[[127 126 124 131]
 [136 129 109 118]
 [132 102 124 139]]
:
[[126 124]
 [129 109]]

[[135 114 106]
 [107 138 125]
 [135 138 110]
 [138 114 125]
 [142 110 130]]
:
[[114 106]
 [138 125]]

[[135 121 149 102]
 [122 133 133 111]
 [124 132 119 132]
 [126 124 125 135]
 [129 129 141 115]]
:
[[121 149]
 [133 133]]

[[129 147 127 138]
 [135 142 104 122]
 [120 110 148 115]]
:
[[147 127]
 [142 104]]

[[103 140 120 128 136]
 [127 139 140 130 134]
 [151 118 128 123 137]]
:
[[140 120]
 [139 140]]

[[117 140 137]
 [129 106 138]]
:
[[140 137]
 [106 138]]
---
[[127 124 128 128 130 129 128 127 130]
 [126 142 125 128 128 127 128 129 128]
 [127 124 137 129 131 131 128 126 129]
 [126 135 129 128 130 129 128 127 130]
 [129 128 129 128 128 128 128 128 129]
 [124 152 126 128 127 128 128 130 130]
 [132 121 132 128 127 128 128 129 126]
 [127 119 126 128 129 128 128 127 129]]
:
[[130 127 124 128 128 130 129 128 127]
 [128 126 142 125 128 128 127 128 129]
 [129 127 124 137 129 131 131 128 126]
 [130 126 135 129 128 130 129 128 127]
 [129 129 128 129 128 128 128 128 128]
 [130 124 152 126 128 127 128 128 130]
 [126 132 121 132 128 127 128 128 129]
 [129 127 119 126 128 129 128 128 127]]

[[135 129 109 116 130 130 127 134 153 130 126 132 112 124]
 [122 128 122 123 128 126 128 116 143 129 127 129 117 126]]
:
[[124 135 129 109 116 130 130 127 134 153 130 126 132 112]
 [126 122 128 122 123 128 126 128 116 143 129 127 129 117]]

[[118 128 121 117]
 [133 128 149 142]
 [126 138 121 100]
 [132 142 135 140]
 [121 121 134 151]
 [114 120 120 131]
 [121 126 128 138]
 [130 120 132 144]
 [136 126 115 155]]
:
[[117 118 128 121]
 [142 133 128 149]
 [100 126 138 121]
 [140 132 142 135]
 [151 121 121 134]
 [131 114 120 120]
 [138 121 126 128]
 [144 130 120 132]
 [155 136 126 115]]

[[143 135 129 117 110 117 145 116 127]
 [127 112 135 133 106 138 116 145 118]
 [103 130 131 123 147 115 119 119 124]
 [132 142 122 124 144 121 141 113 138]
 [150 127 125 132 112 140 136 136 132]
 [114 121 127 140 144 140 111 141 129]]
:
[[127 143 135 129 117 110 117 145 116]
 [118 127 112 135 133 106 138 116 145]
 [124 103 130 131 123 147 115 119 119]
 [138 132 142 122 124 144 121 141 113]
 [132 150 127 125 132 112 140 136 136]
 [129 114 121 127 140 144 140 111 141]]

[[131 123 133]
 [121 129 151]
 [101 130 143]]
:
[[133 131 123]
 [151 121 129]
 [143 101 130]]

[[128 138 130 129 128 127]
 [128 144 132 128 131 135]
 [127 130 129 128 129 132]
 [128 140 130 128 130 130]
 [128 136 129 128 129 128]
 [128 128 128 129 128 129]
 [132 128 128 127 128 128]
 [128 153 136 128 132 136]
 [131 135 132 128 128 133]]
:
[[127 128 138 130 129 128]
 [135 128 144 132 128 131]
 [132 127 130 129 128 129]
 [130 128 140 130 128 130]
 [128 128 136 129 128 129]
 [129 128 128 128 129 128]
 [128 132 128 128 127 128]
 [136 128 153 136 128 132]
 [133 131 135 132 128 128]]

[[134 139 121 124 124 123]
 [116 114 139 130 114 129]
 [123 119 131 126 121 128]
 [142 122 130 131 131 103]
 [120 117 138 137 116 134]
 [118 130 127 126 112 124]
 [119 127 137 135 112 131]]
:
[[123 134 139 121 124 124]
 [129 116 114 139 130 114]
 [128 123 119 131 126 121]
 [103 142 122 130 131 131]
 [134 120 117 138 137 116]
 [124 118 130 127 126 112]
 [131 119 127 137 135 112]]
---
[[126 130 131 129 131 130 125 130 130]
 [140 124 149 118 122 146 119 140 145]]
:
[[130 131 129 131 130 125 130 130 126]
 [124 149 118 122 146 119 140 145 140]]

[[129 115 133 102 133 131]
 [130 138 110 113 137 114]
 [127 141 123 155 122 125]
 [143 129 153 127 125 140]
 [113 127 103 130 131 115]
 [123 147 131 115 140 145]
 [129 127 135 147 104 125]
 [134 109 126 141 117 111]]
:
[[115 133 102 133 131 129]
 [138 110 113 137 114 130]
 [141 123 155 122 125 127]
 [129 153 127 125 140 143]
 [127 103 130 131 115 113]
 [147 131 115 140 145 123]
 [127 135 147 104 125 129]
 [109 126 141 117 111 134]]

[[123 138 121 137 141 136 140 132 117 120]
 [131 132 126 134 123 150 146 134 123 127]
 [119 122 124 141 130 123 132 144 117 122]
 [118 138 118 141 144 137 138 128 118 121]]
:
[[138 121 137 141 136 140 132 117 120 123]
 [132 126 134 123 150 146 134 123 127 131]
 [122 124 141 130 123 132 144 117 122 119]
 [138 118 141 144 137 138 128 118 121 118]]

[[118 144 127]
 [117 116 140]
 [132 112 133]
 [154 135 116]]
:
[[144 127 118]
 [116 140 117]
 [112 133 132]
 [135 116 154]]

[[122 116 128]
 [127 124 138]
 [121 138 100]]
:
[[116 128 122]
 [124 138 127]
 [138 100 121]]

[[129 110 107 119 116]
 [138 129 115 109 101]
 [140 126 138 130 134]
 [108 110 137 128 140]]
:
[[110 107 119 116 129]
 [129 115 109 101 138]
 [126 138 130 134 140]
 [110 137 128 140 108]]

[[137 155 136 116 113]
 [138 124 132 115 108]
 [110 129 133 131 131]
 [126 130 134 118 139]
 [129 137 136 135 130]]
:
[[155 136 116 113 137]
 [124 132 115 108 138]
 [129 133 131 131 110]
 [130 134 118 139 126]
 [137 136 135 130 129]]
